Below are the code and all the weights of a small trained network. Each question names an input and a class and asks about switching units off, where a switched-off unit gives its printed mean instead of its output.

import numpy as np


def w(rows, s, z=0):
    codes = np.array(rows[::2]) - 128.0
    scale = np.full(codes.shape[1], s)
    scale[-1] = z or s
    return codes * scale


def f(y):
    return np.maximum(y, 0)


def log_softmax(a):
    a = a - a.max(-1, keepdims=True)
    return a - np.log(np.exp(a).sum(-1, keepdims=True))


def net(x, mask):
    res = np.array(x, float).reshape(1, 4) / 4 @ E
    y = f(res @ A[0][:, :-1].T + A[0][:, -1])
    res = res + np.where(mask, y, B[0][:, -1]) @ B[0][:, :-1]
    return log_softmax(res[-1] @ U[:, :-1].T + U[:, -1])


A, B = {}, {}
E = w([
[223,159,155,135,119,162,170,98,75,182,111,241],'x0',
[188,94,69,131,246,112,188,137,130,77,193,130],'x1',
[158,87,145,129,148,145,202,126,82,172,52,12],'x2',
[154,174,205,140,69,108,214,192,161,108,175,103],'x3',
],0.011)
A[0] = w([
[157,102,135,129,131,162,148,128,87,133,95,66,175],'neuron 1',
[130,98,149,123,139,177,177,154,67,167,84,80,72],'neuron 2',
[229,156,147,177,127,145,130,109,96,156,116,172,95],'neuron 3',
[72,186,82,133,95,124,111,142,180,79,183,202,100],'neuron 4',
[101,181,103,110,142,75,114,118,129,84,161,176,160],'neuron 5',
[108,54,66,97,191,166,67,84,100,141,81,148,114],'neuron 6',
[170,70,75,144,231,81,183,151,107,42,151,142,127],'neuron 7',
[113,189,131,151,124,91,30,146,157,64,195,245,79],'neuron 8',
[145,104,128,151,149,79,159,125,136,160,76,65,116],'neuron 9',
[177,92,105,140,237,120,184,148,129,91,161,124,93],'neuron 10',
[13,75,87,114,133,52,110,160,137,51,151,39,104],'neuron 11',
[177,118,134,124,120,135,150,109,127,125,108,166,91],'neuron 12',
[126,163,177,91,127,109,157,178,133,126,175,145,116],'neuron 13',
[174,192,193,134,111,103,168,179,180,108,145,92,71],'neuron 14',
[155,181,204,105,76,70,204,184,134,82,158,108,75],'neuron 15',
[122,181,140,152,95,144,162,169,115,89,158,115,86],'neuron 16',
[196,140,164,114,123,179,145,97,92,165,120,182,97],'neuron 17',
[168,115,111,128,113,156,162,131,79,139,88,116,144],'neuron 18',
[149,143,179,158,129,129,138,159,165,113,158,116,250],'neuron 19',
[149,163,178,175,87,118,193,187,147,122,168,133,88],'neuron 20',
[135,116,104,160,121,175,175,116,89,123,110,102,97],'neuron 21',
[117,99,151,84,136,129,187,93,115,103,89,113,72],'neuron 22',
[142,85,117,142,126,153,174,161,73,205,86,48,102],'neuron 23',
[187,164,142,167,114,156,132,117,51,194,141,192,140],'neuron 24',
[91,87,55,102,165,149,61,70,63,152,59,172,83],'neuron 25',
[106,97,70,102,152,172,65,60,96,144,121,163,98],'neuron 26',
[54,164,154,159,39,106,51,154,106,152,65,97,105],'neuron 27',
[74,99,120,147,113,118,66,167,194,94,148,30,100],'neuron 28',
[70,171,137,93,41,203,139,93,141,192,62,157,112],'neuron 29',
[168,123,154,116,159,123,127,120,107,166,97,83,102],'neuron 30',
[167,140,123,132,119,187,169,115,66,183,127,219,92],'neuron 31',
[191,97,64,133,163,133,164,124,139,51,201,147,73],'neuron 32',
[80,169,156,122,102,168,107,144,112,149,95,128,115],'neuron 33',
[104,101,173,147,166,139,158,113,141,130,94,47,91],'neuron 34',
[82,147,198,144,78,136,93,113,124,153,64,142,53],'neuron 35',
],0.011,0.015)
B[0] = w([
[144,172,178,97,117,83,104,56,137,202,72,185,209],'neuron 1',
[152,165,189,118,207,191,82,80,167,137,156,156,181],'neuron 2',
[97,126,75,58,142,120,216,121,167,53,183,108,193],'neuron 3',
[137,203,211,75,253,165,105,94,188,202,91,183,204],'neuron 4',
[99,174,185,89,123,123,138,121,142,183,67,183,202],'neuron 5',
[93,64,168,253,136,31,146,130,128,118,95,80,220],'neuron 6',
[176,194,117,145,45,175,100,211,39,153,97,91,250],'neuron 7',
[136,202,221,81,234,179,75,43,181,173,92,174,229],'neuron 8',
[131,193,154,109,174,130,119,79,160,169,93,173,182],'neuron 9',
[196,151,119,87,67,181,63,192,24,123,137,67,216],'neuron 10',
[70,79,22,44,78,128,227,139,203,49,230,161,243],'neuron 11',
[66,106,95,85,150,144,162,145,112,66,147,115,155],'neuron 12',
[110,96,183,150,142,83,128,120,119,115,137,101,166],'neuron 13',
[116,58,154,175,181,102,107,100,109,46,108,52,175],'neuron 14',
[168,40,173,210,191,82,118,131,145,78,126,30,190],'neuron 15',
[115,74,164,169,152,111,92,120,122,86,165,68,153],'neuron 16',
[105,121,59,77,115,150,237,148,169,57,191,97,196],'neuron 17',
[52,165,175,98,122,120,124,110,163,159,96,181,186],'neuron 18',
[30,93,129,178,48,58,154,117,97,231,16,209,231],'neuron 19',
[116,40,170,200,155,87,103,144,159,47,125,52,179],'neuron 20',
[84,151,136,108,167,151,84,80,150,126,143,149,158],'neuron 21',
[147,154,123,141,170,164,118,127,165,116,162,126,145],'neuron 22',
[123,189,244,90,210,148,80,118,176,137,125,212,206],'neuron 23',
[72,106,38,69,87,111,201,135,154,121,200,172,220],'neuron 24',
[92,39,191,201,178,28,128,153,117,69,115,80,210],'neuron 25',
[124,90,201,222,118,74,163,114,167,103,99,80,195],'neuron 26',
[191,179,100,133,79,188,135,195,24,126,134,96,198],'neuron 27',
[95,93,28,38,104,115,226,153,152,63,233,132,212],'neuron 28',
[205,195,103,150,75,172,109,212,40,150,127,80,200],'neuron 29',
[130,152,169,107,148,141,102,73,151,143,139,145,166],'neuron 30',
[90,86,63,65,107,134,197,136,194,69,226,122,207],'neuron 31',
[199,183,113,123,81,227,65,186,51,120,138,76,200],'neuron 32',
[182,142,90,140,100,161,116,161,83,156,78,105,165],'neuron 33',
[118,157,151,89,220,177,114,69,189,137,157,190,176],'neuron 34',
[214,188,103,125,143,206,61,153,65,69,169,28,167],'neuron 35',
],0.0076,0.018)
U = w([
[85,107,71,46,125,123,224,143,166,79,179,127,117],'0',
[110,181,204,78,201,147,101,97,162,132,119,165,113],'1',
[156,167,126,121,91,170,106,182,2,105,131,79,118],'2',
[101,44,187,231,167,66,145,137,124,80,126,75,117],'3',
[46,107,105,140,8,25,182,126,80,208,29,249,254],'4',
[153,69,84,169,98,150,95,78,170,133,144,136,117],'5',
[202,63,99,138,111,99,107,93,155,137,110,142,115],'6',
[141,91,93,136,158,141,128,118,140,151,125,118,118],'7',
],0.0098,0.019)

Each question gives the input, the list of numbers given to net, and the class t.
The units are the neurons (one row each of A and B). Each row of codes is followed by its name. A weight is (code - 128) times the scale printed after its matrix; where a second scale follows, it is the last column's (A, B and U).
mask holds one flag per neuron, in row order. A switched-off neuron (its flag False) gives its mean, the last column of its row in B, instead of its output. The means were averaged over made-up inputs and are rounded, as every weight is.
A unit's drop is (log p(t) with every unit on - log p(t) with that unit switched off) / (log p(t) with every unit on - log p(t) with every unit switched off).
The circuit of an input: a set's keep is (log p(t) with only the set's units on - log p(t) with every unit switched off) / (log p(t) with every unit on - log p(t) with every unit switched off). Starting from the 12 units with the biggest drops (on a tie, the unit counted first), units are removed one at a time, each time the one whose removal leaves the highest keep (on an exact tie, the one counted first), for as long as the keep stays at least 0.8.
units of the circuit, in order: the units of the circuit, biggest drop first
top k neurons: the k neurons with the biggest drops, biggest first
drop when u is switched off: that unit's drop, to one decimal
input [-4,-4,6,8], class 3: units of the circuit, in order -> neuron 15
input [-2,6,-8,6], class 1: top 2 neurons -> neuron 8; neuron 4
input [4,-6,-5,-7], class 3: top 4 neurons -> neuron 25; neuron 26; neuron 6; neuron 7
input [6,3,5,-7], class 3: top 4 neurons -> neuron 6; neuron 25; neuron 11; neuron 26
input [5,7,-8,4], class 1: top 2 neurons -> neuron 8; neuron 4
input [8,-8,-4,8], class 0: top 4 neurons -> neuron 24; neuron 31; neuron 17; neuron 3
input [4,6,5,-2], class 2: top 2 neurons -> neuron 10; neuron 7
input [-7,-8,1,6], class 2: top 2 neurons -> neuron 27; neuron 35
input [7,-6,7,5], class 0: top 3 neurons -> neuron 24; neuron 17; neuron 31
input [2,-8,7,5], class 2: top 2 neurons -> neuron 29; neuron 27
input [3,-1,-6,-7], class 3: top 3 neurons -> neuron 25; neuron 6; neuron 26
input [-2,3,5,-7], class 3: top 2 neurons -> neuron 6; neuron 25
input [-3,5,-2,6], class 3: top 2 neurons -> neuron 15; neuron 20
input [-7,4,8,4], class 1: units of the circuit, in order -> neuron 23
input [-2,-1,-4,3], class 1: top 2 neurons -> neuron 4; neuron 8
input [2,8,6,-4], class 2: top 2 neurons -> neuron 7; neuron 10
input [6,-2,-5,-2], class 0: drop when neuron 3 is switched off -> 0.0
input [-4,-1,-7,5], class 1: drop when neuron 8 is switched off -> 0.1
input [-3,8,6,4], class 2: drop when neuron 10 is switched off -> 0.6
input [-3,3,-7,-6], class 1: units of the circuit, in order -> neuron 8
input [2,7,-3,7], class 2: drop when neuron 10 is switched off -> 0.6
